Below are the code and all the weights of a small trained network. Each question names an input and a target symbol and asks about switching units off, where a switched-off unit gives its printed mean instead of its output.

import numpy as np


def w(rows, s, z=0):
    codes = np.array(rows[::2]) - 128.0
    scale = np.full(codes.shape[1], s)
    scale[-1] = z or s
    return codes * scale


def f(y):
    return y / 2 * (1 + np.tanh(0.7978845608 * (y + 0.044715 * y**3)))


def softmax(a):
    e = np.exp(a - a.max(-1, keepdims=True))
    return e / e.sum(-1, keepdims=True)


def log_softmax(a):
    a = a - a.max(-1, keepdims=True)
    return a - np.log(np.exp(a).sum(-1, keepdims=True))


def net(x, mask):
    ids = ['αβεθπφ'.index(c) for c in x.split()]
    T = len(ids)
    res = E[ids] + P[:T]
    r = res
    for j in range(2):
        rows = slice(2 * j, 2 * j + 2)
        q, k, v = (r @ M[0][rows].T for M in (Q, K, V))
        z = softmax(np.where(np.tri(T) > 0, q @ k.T / 2**0.5, -1e9)) @ v
        o = O[0][rows]
        res = res + np.where(mask[j], z, o[:, -1]) @ o[:, :-1]
    y = f(res @ A[0][:, :-1].T + A[0][:, -1])
    res = res + np.where(mask[2:18], y, B[0][:, -1]) @ B[0][:, :-1]
    return log_softmax(res[-1] @ U[:, :-1].T + U[:, -1])


Q, K, V, O, A, B = {}, {}, {}, {}, {}, {}
E = w([
[130,160,155],'α',
[157,185,111],'β',
[186,171,183],'ε',
[83,158,103],'θ',
[101,139,205],'π',
[8,121,200],'φ',
],0.013)
P = w([
[176,61,93],'0',
[97,253,146],'1',
[56,61,251],'2',
[126,242,120],'3',
[47,70,220],'4',
[152,244,123],'5',
[29,62,231],'6',
],0.011)
Q[0] = w([
[2,109,104],'H0',
[86,235,197],'H0',
[235,74,26],'H1',
[220,125,149],'H1',
],0.0095)
K[0] = w([
[41,84,180],'H0',
[137,84,46],'H0',
[48,247,188],'H1',
[109,152,195],'H1',
],0.012)
V[0] = w([
[187,169,85],'H0',
[85,85,162],'H0',
[61,62,44],'H1',
[2,73,244],'H1',
],0.0097)
O[0] = w([
[99,126,123,3],'H0',
[170,127,159,222],'H0',
[160,220,111,4],'H1',
[248,107,124,142],'H1',
],0.013,0.0018)
A[0] = w([
[129,40,142,193],'N0',
[93,159,117,117],'N1',
[160,164,193,145],'N2',
[90,106,212,157],'N3',
[76,41,206,251],'N4',
[7,59,88,27],'N5',
[222,174,106,97],'N6',
[202,29,140,193],'N7',
[91,51,163,234],'N8',
[184,204,143,157],'N9',
[60,121,35,141],'N10',
[153,157,43,186],'N11',
[126,147,34,181],'N12',
[108,209,114,2],'N13',
[38,62,145,85],'N14',
[117,97,69,135],'N15',
],0.012,0.0043)
B[0] = w([
[174,60,41,164],'N0',
[160,96,167,153],'N1',
[100,153,95,195],'N2',
[137,181,140,225],'N3',
[154,143,68,254],'N4',
[89,95,176,197],'N5',
[48,102,127,189],'N6',
[201,129,182,189],'N7',
[160,122,65,203],'N8',
[41,67,175,192],'N9',
[185,164,138,154],'N10',
[130,156,171,143],'N11',
[125,164,191,136],'N12',
[158,2,108,147],'N13',
[94,110,125,206],'N14',
[70,114,103,121],'N15',
],0.0082,0.013)
U = w([
[109,245,227,190],'α',
[125,163,82,172],'β',
[184,122,122,104],'ε',
[79,2,77,3],'θ',
[11,119,189,108],'π',
[131,84,201,118],'φ',
],0.0086,0.0031)

Each question gives the input, a string of symbols that net reads in full, and the target symbol t.
The units are the heads (2 rows each of Q, K, V and O) and the neurons (one row each of A and B). Each row of codes is followed by its name. A weight is (code - 128) times the scale printed after its matrix; where a second scale follows, it is the last column's (O, A, B and U).
mask holds one flag per unit, heads first, then neurons. A switched-off unit (its flag False) gives its mean, the last column of its rows in O or B, instead of its output. The means were averaged over made-up inputs and are rounded, as every weight is.
A unit's drop is (log p(t) with every unit on - log p(t) with that unit switched off) / (log p(t) with every unit on - log p(t) with every unit switched off).
The circuit of an input: a set's keep is (log p(t) with only the set's units on - log p(t) with every unit switched off) / (log p(t) with every unit on - log p(t) with every unit switched off). Starting from the 12 units with the biggest drops (on a tie, the unit counted first), units are removed one at a time, each time the one whose removal leaves the highest keep (on an exact tie, the one counted first), for as long as the keep stays at least 0.8.
circuit, biggest first: the units of the circuit, biggest drop first
unit that matters most: the unit with the biggest drop
top k neurons: the k neurons with the biggest drops, biggest first
heads that matter: for each layer, one digit per head in row order, 1 if its drop is at least 0.15 and else 0, layers parted by /
drop of u: that unit's drop, to one decimal
input α π θ, target β: heads that matter -> 10
input θ π π, target α: circuit, biggest first -> H1, N3
input ε ε θ φ α, target θ: circuit, biggest first -> H1, N0, N8
input θ θ α φ α β, target π: heads that matter -> 00
input φ π ε α φ, target φ: heads that matter -> 11
input ε ε π ε β, target θ: heads that matter -> 01
input α α φ, target β: unit that matters most -> H0
input φ β α, target φ: heads that matter -> 01
input π θ π θ β α, target π: heads that matter -> 00
input θ θ π φ π, target α: heads that matter -> 01
input φ ε ε φ β, target φ: heads that matter -> 01
input β β ε, target π: heads that matter -> 11
input θ β α, target α: heads that matter -> 01
input β β φ φ α π, target π: top 2 neurons -> N13, N5
input φ π ε π θ, target φ: top 3 neurons -> N7, N9, N4
input α β θ β θ ε, target π: unit that matters most -> N9
input φ ε ε θ, target π: top 3 neurons -> N6, N9, N3
input ε β α θ, target π: top 2 neurons -> N5, N7
input π α π ε π θ φ, target ε: heads that matter -> 10
input φ ε φ β β, target φ: top 2 neurons -> N7, N9
input ε ε θ φ α β ε, target θ: top neuron -> N0
input ε ε φ, target θ: top 2 neurons -> N0, N14
input ε α β θ φ, target θ: drop of N8 -> 0.2
input ε ε α, target θ: drop of N5 -> 0.1
input φ ε α θ ε ε, target φ: drop of N4 -> 0.1
input θ α θ ε ε, target α: drop of N14 -> 0.1
input θ θ ε θ ε ε, target φ: top neuron -> N3
input β β α ε β π, target π: top 3 neurons -> N13, N5, N7
